Below is a small trained network, with its code and all its weights. Each question gives an input and a class and asks what happens when units are switched off, that is, made to give their printed mean instead of their output.

import numpy as np


def w(rows, s, z=0):
    codes = np.array(rows[::2]) - 128.0
    scale = np.full(codes.shape[1], s)
    scale[-1] = z or s
    return codes * scale


def norm(h):
    return h / np.sqrt((h * h).mean(-1, keepdims=True) + 1e-5)


def f(y):
    return y / 2 * (1 + np.tanh(0.7978845608 * (y + 0.044715 * y**3)))


def log_softmax(a):
    a = a - a.max(-1, keepdims=True)
    return a - np.log(np.exp(a).sum(-1, keepdims=True))


def net(x, mask):
    res = np.array(x, float).reshape(1, 7) / 4 @ E
    u = 0
    for l in range(2):
        y = f(norm(res) @ A[l][:, :-1].T + A[l][:, -1])
        res = res + np.where(mask[u : u + 7], y, B[l][:, -1]) @ B[l][:, :-1]
        u += 7
    return log_softmax(norm(res)[-1] @ U[:, :-1].T + U[:, -1])


A, B = {}, {}
E = w([
[129,125,122],'x0',
[125,129,127],'x1',
[217,255,113],'x2',
[128,134,129],'x3',
[218,57,139],'x4',
[128,128,127],'x5',
[131,155,223],'x6',
],0.005)
A[0] = w([
[218,65,183,75],'L0N1',
[123,119,246,3],'L0N2',
[85,59,102,82],'L0N3',
[134,193,94,213],'L0N4',
[176,97,156,55],'L0N5',
[47,185,165,62],'L0N6',
[125,144,150,46],'L0N7',
],0.013,0.0047)
B[0] = w([
[1,149,7,224],'L0N1',
[108,224,226,185],'L0N2',
[207,114,163,214],'L0N3',
[136,63,158,254],'L0N4',
[72,153,76,139],'L0N5',
[103,98,16,205],'L0N6',
[65,152,91,106],'L0N7',
],0.0083,0.0043)
A[1] = w([
[180,71,91,14],'L1N1',
[37,3,186,63],'L1N2',
[176,89,192,3],'L1N3',
[168,2,54,53],'L1N4',
[99,110,172,183],'L1N5',
[66,154,103,77],'L1N6',
[70,110,101,47],'L1N7',
],0.0096,0.0034)
B[1] = w([
[123,164,166,155],'L1N1',
[211,128,111,215],'L1N2',
[95,252,47,136],'L1N3',
[75,181,154,254],'L1N4',
[103,191,99,160],'L1N5',
[97,143,109,157],'L1N6',
[133,198,111,147],'L1N7',
],0.012,0.0053)
U = w([
[88,87,33,134],'0',
[247,108,181,129],'1',
[93,159,153,203],'2',
[101,159,157,180],'3',
[64,172,217,2],'4',
[107,160,148,142],'5',
[98,154,142,83],'6',
],0.014,0.0039)

Each question gives the input, the list of numbers given to net, and the class t.
The units are the neurons (one row each of A and B). Each row of codes is followed by its name. A weight is (code - 128) times the scale printed after its matrix; where a second scale follows, it is the last column's (A, B and U).
mask holds one flag per neuron, layer by layer. A switched-off neuron (its flag False) gives its mean, the last column of its row in B, instead of its output. The means were averaged over made-up inputs and are rounded, as every weight is.
A unit's drop is (log p(t) with every unit on - log p(t) with that unit switched off) / (log p(t) with every unit on - log p(t) with every unit switched off).
The circuit of an input: a set's keep is (log p(t) with only the set's units on - log p(t) with every unit switched off) / (log p(t) with every unit on - log p(t) with every unit switched off). Starting from the 12 units with the biggest drops (on a tie, the unit counted first), units are removed one at a time, each time the one whose removal leaves the highest keep (on an exact tie, the one counted first), for as long as the keep stays at least 0.8.
units of the circuit, in order: the units of the circuit, biggest drop first
unit that matters most: the unit with the biggest drop
k most important neurons: the k neurons with the biggest drops, biggest first
top k neurons in layer l: the k neurons of layer l with the biggest drops, biggest first
input [-7,7,-4,-1,8,-5,6], class 0: top 2 neurons in layer 1 -> [L1N4; L1N1]
input [7,-1,7,6,-2,3,5], class 1: unit that matters most -> L1N4
input [0,1,-7,4,-6,-6,-4], class 1: 3 most important neurons -> [L1N2; L0N1; L0N3]
input [-7,0,6,-1,-8,-4,4], class 0: 4 most important neurons -> [L0N6; L0N2; L1N4; L1N1]
input [7,-6,-8,2,-7,-3,8], class 1: top 3 neurons in layer 1 -> [L1N2; L1N4; L1N3]
input [3,3,3,-1,-2,0,-4], class 4: top 2 neurons in layer 0 -> [L0N4; L0N2]
input [4,-2,0,-2,-6,-3,-7], class 4: top 2 neurons in layer 0 -> [L0N1; L0N4]
input [-7,2,-7,5,7,8,-8], class 3: 3 most important neurons -> [L1N4; L0N3; L1N1]
input [2,2,-7,5,5,1,-5], class 1: top 2 neurons in layer 0 -> [L0N3; L0N6]
input [-5,5,-7,1,-5,4,3], class 1: units of the circuit, in order -> [L1N2; L0N1]
input [-5,-4,6,-6,7,-4,4], class 0: units of the circuit, in order -> [L0N1; L1N4]
input [-4,7,7,3,-5,6,-6], class 1: 3 most important neurons -> [L0N1; L0N4; L1N4]
input [4,8,-1,-7,7,-8,-8], class 3: top 2 neurons in layer 0 -> [L0N6; L0N3]
input [5,-6,-6,3,-2,-5,4], class 1: units of the circuit, in order -> [L1N2]
input [-5,5,-5,2,8,-5,4], class 0: 2 most important neurons -> [L0N1; L1N4]
input [3,4,5,6,-1,-3,-6], class 4: top 3 neurons in layer 0 -> [L0N4; L0N2; L0N3]
input [5,2,8,-1,-4,4,1], class 1: 3 most important neurons -> [L1N4; L0N1; L0N2]
input [0,3,-2,-4,-7,5,6], class 0: 2 most important neurons -> [L0N6; L1N4]
input [1,-1,8,5,-8,6,-5], class 0: top 2 neurons in layer 0 -> [L0N3; L0N2]
input [0,7,0,0,-8,-7,4], class 0: units of the circuit, in order -> [L0N6]
input [-2,2,2,1,-7,0,2], class 0: 2 most important neurons -> [L0N6; L0N3]
input [-6,-2,-4,-4,6,8,-5], class 3: top 3 neurons in layer 0 -> [L0N3; L0N6; L0N4]
